Below are the code and all the weights of a small trained network. Each question names an input and a class and asks about switching units off, where a switched-off unit gives its printed mean instead of its output.

import numpy as np


def w(rows, s, z=0):
    codes = np.array(rows[::2]) - 128.0
    scale = np.full(codes.shape[1], s)
    scale[-1] = z or s
    return codes * scale


def f(y):
    return np.maximum(y, 0)


def log_softmax(a):
    a = a - a.max(-1, keepdims=True)
    return a - np.log(np.exp(a).sum(-1, keepdims=True))


def net(x, mask):
    res = np.array(x, float).reshape(1, 4) / 4 @ E
    y = f(res @ A[0][:, :-1].T + A[0][:, -1])
    res = res + np.where(mask, y, B[0][:, -1]) @ B[0][:, :-1]
    return log_softmax(res[-1] @ U[:, :-1].T + U[:, -1])


A, B = {}, {}
E = w([
[50,95,60,190,181,143,147,49,154,33],'x0',
[113,133,120,156,35,145,73,114,100,154],'x1',
[205,53,136,176,183,89,120,152,125,159],'x2',
[138,189,192,251,122,137,185,12,118,139],'x3',
],0.013)
A[0] = w([
[91,159,139,129,78,130,137,95,141,141,171],'neuron 1',
[94,106,87,129,212,144,148,136,129,100,42],'neuron 2',
[212,104,122,122,222,130,146,226,127,145,149],'neuron 3',
[16,88,22,78,105,128,59,210,131,69,181],'neuron 4',
[164,51,69,169,206,136,90,153,132,124,228],'neuron 5',
[114,155,147,140,88,128,147,56,121,131,254],'neuron 6',
[77,119,100,151,247,127,192,16,125,68,153],'neuron 7',
[99,183,142,121,143,128,149,70,121,78,60],'neuron 8',
],0.014,0.0037)
B[0] = w([
[160,166,164,140,106,152,172,134,120,125,173],'neuron 1',
[166,174,116,92,138,105,141,101,92,45,176],'neuron 2',
[158,62,210,125,152,115,102,172,132,175,229],'neuron 3',
[97,154,20,69,120,154,158,212,119,106,245],'neuron 4',
[120,107,99,129,82,50,82,83,125,79,209],'neuron 5',
[121,176,151,118,93,170,132,58,141,144,197],'neuron 6',
[106,127,146,185,255,151,139,63,167,157,255],'neuron 7',
[123,89,117,200,163,148,112,142,128,178,182],'neuron 8',
],0.017,0.026)
U = w([
[152,89,190,76,131,86,88,182,145,162,207],'0',
[47,179,64,72,76,182,152,205,122,137,139],'1',
[116,215,164,131,2,158,145,82,115,142,128],'2',
[75,162,89,76,192,98,142,129,157,41,3],'3',
[58,188,129,190,170,178,158,43,200,135,86],'4',
[96,93,107,175,44,78,42,84,129,121,150],'5',
],0.0087,0.0036)

Each question gives the input, the list of numbers given to net, and the class t.
The units are the neurons (one row each of A and B). Each row of codes is followed by its name. A weight is (code - 128) times the scale printed after its matrix; where a second scale follows, it is the last column's (A, B and U).
mask holds one flag per neuron, in row order. A switched-off neuron (its flag False) gives its mean, the last column of its row in B, instead of its output. The means were averaged over made-up inputs and are rounded, as every weight is.
A unit's drop is (log p(t) with every unit on - log p(t) with that unit switched off) / (log p(t) with every unit on - log p(t) with every unit switched off).
The circuit of an input: a set's keep is (log p(t) with only the set's units on - log p(t) with every unit switched off) / (log p(t) with every unit on - log p(t) with every unit switched off). Starting from all 8 units, units are removed one at a time, each time the one whose removal leaves the highest keep (on an exact tie, the one counted first), for as long as the keep stays at least 0.8.
circuit, biggest first: the units of the circuit, biggest drop first
unit that matters most: the unit with the biggest drop
k most important neurons: the k neurons with the biggest drops, biggest first
drop when u is switched off: that unit's drop, to one decimal
input [-5,-6,7,8], class 0: unit that matters most	neuron 3
input [-2,4,4,-2], class 0: 2 most important neurons	(neuron 6; neuron 4)
input [-4,7,2,-1], class 2: 2 most important neurons	(neuron 4; neuron 7)
input [6,1,5,-1], class 3: 3 most important neurons	(neuron 5; neuron 2; neuron 6)
input [-3,6,1,1], class 2: circuit, biggest first	(neuron 7; neuron 4; neuron 3)
input [3,-7,8,-1], class 0: 2 most important neurons	(neuron 3; neuron 4)
input [-7,-6,-6,-5], class 1: 2 most important neurons	(neuron 4; neuron 7)
input [-1,-1,1,-4], class 1: 2 most important neurons	(neuron 4; neuron 7)
input [3,-2,-1,-6], class 1: 2 most important neurons	(neuron 4; neuron 7)
input [-8,-3,0,4], class 0: 2 most important neurons	(neuron 7; neuron 4)
input [1,0,3,-1], class 5: 2 most important neurons	(neuron 4; neuron 5)
input [-8,1,-2,3], class 2: 2 most important neurons	(neuron 7; neuron 4)
input [-4,-1,-1,-4], class 1: 3 most important neurons	(neuron 4; neuron 7; neuron 5)
input [-6,3,3,5], class 2: circuit, biggest first	(neuron 7)
input [-2,7,7,5], class 2: drop when neuron 7 is switched off	1.2
input [0,8,-2,-1], class 1: drop when neuron 7 is switched off	0.1
input [1,-8,5,-2], class 0: drop when neuron 3 is switched off	2.1
